Below is a small trained network, with its code and all its weights. Each question gives an input and a class and asks what happens when units are switched off, that is, made to give their printed mean instead of their output.

import numpy as np


def w(rows, s, z=0):
    codes = np.array(rows[::2]) - 128.0
    scale = np.full(codes.shape[1], s)
    scale[-1] = z or s
    return codes * scale


def norm(h):
    return h / np.sqrt((h * h).mean(-1, keepdims=True) + 1e-5)


def f(y):
    return np.maximum(y, 0)


def log_softmax(a):
    a = a - a.max(-1, keepdims=True)
    return a - np.log(np.exp(a).sum(-1, keepdims=True))


def net(x, mask):
    res = np.array(x, float).reshape(1, 5) / 4 @ E
    u = 0
    for l in range(3):
        y = f(norm(res) @ A[l][:, :-1].T + A[l][:, -1])
        res = res + np.where(mask[u : u + 7], y, B[l][:, -1]) @ B[l][:, :-1]
        u += 7
    return log_softmax(norm(res)[-1] @ U[:, :-1].T + U[:, -1])


A, B = {}, {}
E = w([
[129,129,150],'x0',
[123,119,121],'x1',
[142,133,221],'x2',
[101,78,190],'x3',
[254,125,132],'x4',
],0.0053)
A[0] = w([
[247,110,89,208],'0.n1',
[139,113,118,174],'0.n2',
[146,76,185,253],'0.n3',
[82,105,52,144],'0.n4',
[106,149,150,155],'0.n5',
[172,101,76,106],'0.n6',
[99,123,171,176],'0.n7',
],0.012,0.002)
B[0] = w([
[240,84,232,255],'0.n1',
[152,96,254,151],'0.n2',
[198,98,114,219],'0.n3',
[211,120,200,228],'0.n4',
[152,152,89,161],'0.n5',
[103,86,164,187],'0.n6',
[172,117,82,191],'0.n7',
],0.0055,0.0061)
A[1] = w([
[121,119,133,32],'1.n1',
[167,174,75,140],'1.n2',
[180,232,136,61],'1.n3',
[99,92,107,162],'1.n4',
[174,103,181,252],'1.n5',
[83,186,185,107],'1.n6',
[240,2,167,223],'1.n7',
],0.0062,0.0015)
B[1] = w([
[93,141,37,128],'1.n1',
[183,100,136,140],'1.n2',
[98,194,66,145],'1.n3',
[150,135,255,137],'1.n4',
[138,222,72,194],'1.n5',
[98,49,175,137],'1.n6',
[78,242,220,254],'1.n7',
],0.0051,0.0098)
A[2] = w([
[132,254,114,250],'2.n1',
[119,65,153,119],'2.n2',
[71,138,119,168],'2.n3',
[109,160,87,148],'2.n4',
[92,171,172,148],'2.n5',
[140,153,134,101],'2.n6',
[227,172,130,119],'2.n7',
],0.0096,0.0018)
B[2] = w([
[62,100,115,254],'2.n1',
[222,73,111,141],'2.n2',
[254,60,69,149],'2.n3',
[125,95,91,143],'2.n4',
[115,69,122,203],'2.n5',
[68,202,70,158],'2.n6',
[89,146,75,233],'2.n7',
],0.007,0.0076)
U = w([
[2,151,206,2],'0',
[80,61,176,254],'1',
],0.0088,0.00027)

Each question gives the input, the list of numbers given to net, and the class t.
The units are the neurons (one row each of A and B). Each row of codes is followed by its name. A weight is (code - 128) times the scale printed after its matrix; where a second scale follows, it is the last column's (A, B and U).
mask holds one flag per neuron, layer by layer. A switched-off neuron (its flag False) gives its mean, the last column of its row in B, instead of its output. The means were averaged over made-up inputs and are rounded, as every weight is.
A unit's drop is (log p(t) with every unit on - log p(t) with that unit switched off) / (log p(t) with every unit on - log p(t) with every unit switched off).
unit that matters most: the unit with the biggest drop
k most important neurons: the k neurons with the biggest drops, biggest first
top k neurons in layer l: the k neurons of layer l with the biggest drops, biggest first
input [7,7,-4,-7,-8], class 1: 2 most important neurons	1.n7, 2.n3
input [-7,-6,2,-1,-7], class 1: unit that matters most	0.n1
input [-8,-5,4,2,-6], class 1: 2 most important neurons	0.n1, 1.n7
input [-2,7,-4,-6,-8], class 1: top 2 neurons in layer 1	1.n7, 1.n5
input [3,-1,6,-3,-5], class 1: 3 most important neurons	0.n1, 1.n7, 0.n4
input [-7,-1,-3,1,-6], class 1: top 2 neurons in layer 0	0.n1, 0.n3
input [0,-7,5,6,-8], class 1: top 3 neurons in layer 2	2.n2, 2.n3, 2.n1
input [8,7,6,4,-8], class 1: 2 most important neurons	1.n7, 0.n1
input [-2,-4,2,3,-5], class 1: 3 most important neurons	0.n1, 0.n4, 1.n7
input [-5,-2,5,3,-7], class 1: 2 most important neurons	0.n1, 1.n7
input [-4,1,-8,1,-5], class 1: 3 most important neurons	0.n1, 1.n7, 0.n3
input [-2,6,5,5,-7], class 1: 3 most important neurons	0.n1, 1.n7, 0.n4
input [-8,4,-6,4,1], class 0: top 2 neurons in layer 1	1.n7, 1.n5
